Here is a tiny trained network, its code and every weight. The questions are about switching its units off for an input and a class, where a switched-off unit gives its printed mean instead of its output.

import numpy as np


def w(rows, s, z=0):
    codes = np.array(rows[::2]) - 128.0
    scale = np.full(codes.shape[1], s)
    scale[-1] = z or s
    return codes * scale


def f(y):
    return np.maximum(y, 0)


def log_softmax(a):
    a = a - a.max(-1, keepdims=True)
    return a - np.log(np.exp(a).sum(-1, keepdims=True))


def net(x, mask):
    res = np.array(x, float).reshape(1, 6) / 4 @ E
    y = f(res @ A[0][:, :-1].T + A[0][:, -1])
    res = res + np.where(mask, y, B[0][:, -1]) @ B[0][:, :-1]
    return log_softmax(res[-1] @ U[:, :-1].T + U[:, -1])


A, B = {}, {}
E = w([
[73,203,77,137,222,108],'x0',
[135,106,118,107,183,254],'x1',
[124,153,175,184,118,123],'x2',
[147,164,171,77,135,133],'x3',
[21,113,109,128,63,139],'x4',
[162,83,110,251,181,154],'x5',
],0.0093)
A[0] = w([
[65,104,181,135,67,84,246],'N0',
[105,82,127,81,109,149,178],'N1',
[122,100,95,174,113,152,236],'N2',
[244,106,188,126,214,169,200],'N3',
[97,79,65,228,100,142,235],'N4',
[89,137,110,117,190,101,230],'N5',
[113,200,183,128,107,76,252],'N6',
[114,162,187,110,66,82,121],'N7',
[184,108,132,135,154,132,129],'N8',
[138,211,109,86,172,134,174],'N9',
[176,119,141,187,117,133,146],'N10',
[104,128,121,86,68,183,129],'N11',
[103,180,135,157,165,90,161],'N12',
[52,200,79,103,181,173,251],'N13',
],0.011,0.0032)
B[0] = w([
[81,138,112,92,68,136,244],'N0',
[67,169,93,128,118,245,189],'N1',
[75,65,81,128,157,120,202],'N2',
[179,113,138,94,208,123,247],'N3',
[117,2,78,145,124,49,255],'N4',
[74,87,59,102,140,97,197],'N5',
[118,106,111,149,45,111,224],'N6',
[138,169,150,106,59,136,214],'N7',
[214,157,154,124,137,143,174],'N8',
[56,32,89,163,162,79,203],'N9',
[175,87,95,93,142,114,196],'N10',
[50,213,176,22,168,201,199],'N11',
[112,130,33,125,49,96,192],'N12',
[28,111,75,78,157,158,232],'N13',
],0.0077,0.0097)
U = w([
[155,175,162,190,117,109,125],'0',
[249,78,128,156,216,79,127],'1',
[78,74,73,146,128,68,169],'2',
[135,197,184,218,148,125,1],'3',
[136,192,171,117,48,127,149],'4',
[80,164,128,92,202,213,112],'5',
[201,131,104,147,115,144,145],'6',
],0.011,0.0044)

Each question gives the input, the list of numbers given to net, and the class t.
The units are the neurons (one row each of A and B). Each row of codes is followed by its name. A weight is (code - 128) times the scale printed after its matrix; where a second scale follows, it is the last column's (A, B and U).
mask holds one flag per neuron, in row order. A switched-off neuron (its flag False) gives its mean, the last column of its row in B, instead of its output. The means were averaged over made-up inputs and are rounded, as every weight is.
A unit's drop is (log p(t) with every unit on - log p(t) with that unit switched off) / (log p(t) with every unit on - log p(t) with every unit switched off).
The circuit of an input: a set's keep is (log p(t) with only the set's units on - log p(t) with every unit switched off) / (log p(t) with every unit on - log p(t) with every unit switched off). Starting from the 12 units with the biggest drops (on a tie, the unit counted first), units are removed one at a time, each time the one whose removal leaves the highest keep (on an exact tie, the one counted first), for as long as the keep stays at least 0.8.
circuit, biggest first: the units of the circuit, biggest drop first
k most important neurons: the k neurons with the biggest drops, biggest first
drop when u is switched off: that unit's drop, to one decimal
input [5,2,0,-5,7,-5], class 5: 3 most important neurons -> (N11, N13, N1)
input [3,2,5,0,2,-8], class 5: circuit, biggest first -> (N4)
input [-7,-8,3,7,0,7], class 4: circuit, biggest first -> (N7, N9)
input [-7,6,3,-4,-4,-4], class 5: 3 most important neurons -> (N11, N4, N1)
input [-5,6,-5,-5,-2,0], class 5: 2 most important neurons -> (N1, N11)
input [7,8,1,-1,-1,6], class 2: 2 most important neurons -> (N13, N4)
input [6,2,3,6,-7,3], class 1: drop when N3 is switched off -> 0.7
input [5,8,7,3,5,4], class 2: drop when N4 is switched off -> 0.2
input [-3,-3,-5,-4,-2,-3], class 4: drop when N4 is switched off -> 0.2
input [-5,-7,-6,-3,-3,-2], class 4: drop when N4 is switched off -> 0.1
